Here is a tiny trained network, its code and every weight. The questions are about switching its units off for an input and a target symbol, where a switched-off unit gives its printed mean instead of its output.

import numpy as np


def w(rows, s, z=0):
    codes = np.array(rows[::2]) - 128.0
    scale = np.full(codes.shape[1], s)
    scale[-1] = z or s
    return codes * scale


def f(y):
    return np.maximum(y, 0)


def softmax(a):
    e = np.exp(a - a.max(-1, keepdims=True))
    return e / e.sum(-1, keepdims=True)


def log_softmax(a):
    a = a - a.max(-1, keepdims=True)
    return a - np.log(np.exp(a).sum(-1, keepdims=True))


def net(x, mask):
    ids = ['αβγδεζηλμξπστφψω'.index(c) for c in x.split()]
    T = len(ids)
    res = E[ids] + P[:T]
    u = 0
    for l in range(2):
        r = res
        for j in range(3):
            rows = slice(2 * j, 2 * j + 2)
            q, k, v = (r @ M[l][rows].T for M in (Q, K, V))
            z = softmax(np.where(np.tri(T) > 0, q @ k.T / 2**0.5, -1e9)) @ v
            o = O[l][rows]
            res = res + np.where(mask[u + j], z, o[:, -1]) @ o[:, :-1]
        u += 3
        y = f(res @ A[l][:, :-1].T + A[l][:, -1])
        res = res + np.where(mask[u : u + 8], y, B[l][:, -1]) @ B[l][:, :-1]
        u += 8
    return log_softmax(res[-1] @ U[:, :-1].T + U[:, -1])


Q, K, V, O, A, B = {}, {}, {}, {}, {}, {}
E = w([
[117,122,118,18,86],'α',
[184,171,137,189,72],'β',
[110,62,187,71,87],'γ',
[30,248,36,213,127],'δ',
[186,78,170,99,79],'ε',
[161,162,169,58,198],'ζ',
[92,178,204,182,75],'η',
[185,102,134,135,93],'λ',
[80,148,201,75,147],'μ',
[143,193,176,164,163],'ξ',
[111,92,133,144,118],'π',
[123,144,119,157,224],'σ',
[61,83,176,136,102],'τ',
[127,86,147,240,61],'φ',
[179,86,60,88,140],'ψ',
[221,178,142,138,162],'ω',
],0.011)
P = w([
[185,175,134,127,104],'0',
[177,150,162,179,140],'1',
[162,147,165,166,150],'2',
[173,136,143,134,155],'3',
[169,140,133,107,142],'4',
[179,136,113,73,94],'5',
[193,139,111,59,107],'6',
[196,131,103,17,90],'7',
[185,133,104,6,90],'8',
],0.0022)
Q[0] = w([
[137,105,199,4,146],'L0H0',
[142,108,207,2,127],'L0H0',
[171,101,108,10,240],'L0H1',
[198,122,58,29,232],'L0H1',
[174,176,90,43,157],'L0H2',
[94,114,163,109,145],'L0H2',
],0.0076)
K[0] = w([
[40,230,26,242,116],'L0H0',
[2,222,49,180,127],'L0H0',
[221,25,229,27,196],'L0H1',
[217,56,207,65,209],'L0H1',
[93,202,40,142,170],'L0H2',
[148,158,163,70,123],'L0H2',
],0.0082)
V[0] = w([
[48,197,2,180,142],'L0H0',
[111,115,124,177,117],'L0H0',
[179,47,212,144,83],'L0H1',
[81,163,87,156,217],'L0H1',
[121,130,85,190,99],'L0H2',
[72,127,100,182,108],'L0H2',
],0.0052)
O[0] = w([
[119,95,162,245,253,216],'L0H0',
[149,104,160,154,112,128],'L0H0',
[98,138,235,125,99,2],'L0H1',
[164,131,62,190,162,221],'L0H1',
[149,178,117,78,158,81],'L0H2',
[110,135,38,73,122,70],'L0H2',
],0.0045,0.0011)
A[0] = w([
[172,164,5,201,175,204],'L0N0',
[48,179,184,110,204,237],'L0N1',
[80,119,102,159,178,8],'L0N2',
[87,117,109,86,86,3],'L0N3',
[160,2,218,163,85,187],'L0N4',
[75,27,158,157,180,183],'L0N5',
[50,152,136,203,4,105],'L0N6',
[225,214,177,206,100,194],'L0N7',
],0.0073,0.0041)
B[0] = w([
[120,77,19,129,112,235],'L0N0',
[80,240,86,91,178,254],'L0N1',
[137,41,160,183,28,134],'L0N2',
[176,190,78,55,221,129],'L0N3',
[68,22,178,128,23,211],'L0N4',
[50,182,2,156,64,181],'L0N5',
[7,58,185,196,217,191],'L0N6',
[187,82,120,192,251,238],'L0N7',
],0.0065,0.0049)
Q[1] = w([
[61,230,171,54,222],'L1H0',
[145,188,116,254,202],'L1H0',
[61,134,193,167,144],'L1H1',
[165,127,79,98,64],'L1H1',
[68,106,198,110,107],'L1H2',
[170,132,86,44,121],'L1H2',
],0.0083)
K[1] = w([
[79,252,42,75,180],'L1H0',
[138,135,42,255,184],'L1H0',
[130,141,252,135,128],'L1H1',
[101,69,31,117,45],'L1H1',
[175,115,184,83,189],'L1H2',
[47,189,29,101,237],'L1H2',
],0.0069)
V[1] = w([
[161,150,84,219,77],'L1H0',
[53,181,188,100,255],'L1H0',
[182,39,122,70,93],'L1H1',
[75,96,47,165,125],'L1H1',
[174,86,201,152,92],'L1H2',
[111,207,62,153,116],'L1H2',
],0.0051)
O[1] = w([
[115,43,145,137,169,225],'L1H0',
[87,254,126,116,171,158],'L1H0',
[170,117,63,92,65,15],'L1H1',
[113,142,182,81,53,252],'L1H1',
[105,51,132,173,166,13],'L1H2',
[111,136,169,70,118,199],'L1H2',
],0.0063,0.0024)
A[1] = w([
[161,98,203,141,19,1],'L1N0',
[149,205,175,36,111,100],'L1N1',
[30,112,199,174,67,53],'L1N2',
[255,208,206,115,173,106],'L1N3',
[111,78,125,229,210,192],'L1N4',
[233,144,60,62,200,221],'L1N5',
[191,103,194,28,31,217],'L1N6',
[189,190,214,119,165,100],'L1N7',
],0.0076,0.0027)
B[1] = w([
[84,55,253,129,206,170],'L1N0',
[188,180,179,50,73,208],'L1N1',
[40,45,71,53,109,212],'L1N2',
[118,13,109,62,209,221],'L1N3',
[194,246,150,214,170,254],'L1N4',
[156,45,29,156,74,243],'L1N5',
[220,199,190,164,38,177],'L1N6',
[110,59,136,39,184,203],'L1N7',
],0.0068,0.0067)
U = w([
[205,216,154,118,49,255],'α',
[242,229,208,221,175,135],'β',
[97,77,167,92,65,114],'γ',
[58,128,26,127,82,127],'δ',
[181,81,234,117,119,81],'ε',
[157,27,123,6,176,60],'ζ',
[60,230,222,174,203,111],'η',
[215,124,202,158,134,170],'λ',
[71,252,229,75,132,202],'μ',
[159,158,133,163,230,166],'ξ',
[107,119,117,124,94,194],'π',
[137,234,6,192,139,222],'σ',
[2,58,95,71,88,3],'τ',
[70,30,208,187,194,25],'φ',
[208,58,24,139,35,95],'ψ',
[210,36,57,199,164,54],'ω',
],0.0059,0.0041)

Each question gives the input, a string of symbols that net reads in full, and the target symbol t.
The units are the heads (2 rows each of Q, K, V and O) and the neurons (one row each of A and B). Each row of codes is followed by its name. A weight is (code - 128) times the scale printed after its matrix; where a second scale follows, it is the last column's (O, A, B and U).
mask holds one flag per unit, layer by layer, with each layer's heads first. A switched-off unit (its flag False) gives its mean, the last column of its rows in O or B, instead of its output. The means were averaged over made-up inputs and are rounded, as every weight is.
A unit's drop is (log p(t) with every unit on - log p(t) with that unit switched off) / (log p(t) with every unit on - log p(t) with every unit switched off).
The circuit of an input: a set's keep is (log p(t) with only the set's units on - log p(t) with every unit switched off) / (log p(t) with every unit on - log p(t) with every unit switched off). Starting from the 12 units with the biggest drops (on a tie, the unit counted first), units are removed one at a time, each time the one whose removal leaves the highest keep (on an exact tie, the one counted first), for as long as the keep stays at least 0.8.
circuit, biggest first: the units of the circuit, biggest drop first
top k neurons: the k neurons with the biggest drops, biggest first
heads that matter: for each layer, one digit per head in row order, 1 if its drop is at least 0.15 and else 0, layers parted by /
drop of u: that unit's drop, to one decimal
input ω β ζ ε, target ε: top 3 neurons -> (L0N4; L1N0; L1N6)
input σ α δ λ μ, target η: heads that matter -> 100 / 000
input η ψ γ ζ δ α γ, target τ: circuit, biggest first -> (L0H0; L0N4; L0N5; L1N2)
input β ξ φ δ ζ ε, target φ: circuit, biggest first -> (L0N4; L0H0; L1N0; L0N1)
input τ η ψ μ ε δ φ, target ω: circuit, biggest first -> (L0H1; L1H0; L0N7)
input ζ δ ζ μ μ μ, target η: circuit, biggest first -> (L0H0; L1N5; L0N1)
input β μ ζ γ δ ξ ζ φ, target ω: circuit, biggest first -> (L0H1; L1H0; L0N1)
input τ λ δ ζ ψ, target α: top 2 neurons -> (L0N0; L1N6)
input ζ ζ λ φ, target φ: top 2 neurons -> (L0N4; L1N2)
input σ σ δ λ τ ζ φ ω, target ζ: heads that matter -> 001 / 011
input π φ μ, target μ: top neuron -> (L0N1)
input ζ ε φ ζ σ γ η, target η: top 3 neurons -> (L0N6; L1N4; L1N5)
input β η φ ε τ, target τ: top 3 neurons -> (L1N2; L0N7; L0N4)
input ζ ζ α ζ ζ μ ω, target ω: top 3 neurons -> (L0N7; L1N5; L1N3)
input μ σ β τ ζ δ η, target β: drop of L1N0 -> 0.0
input δ μ ζ ζ γ ε, target φ: drop of L0N6 -> -0.1
input η ζ φ δ λ μ ζ γ, target τ: drop of L1N2 -> 0.6
input ζ τ τ φ ζ β, target β: drop of L0N7 -> 0.7
input φ ω ζ τ ζ μ ζ ζ ψ, target ψ: top neuron -> (L1N5)
input α ψ μ τ μ ζ, target ζ: top neuron -> (L1N3)
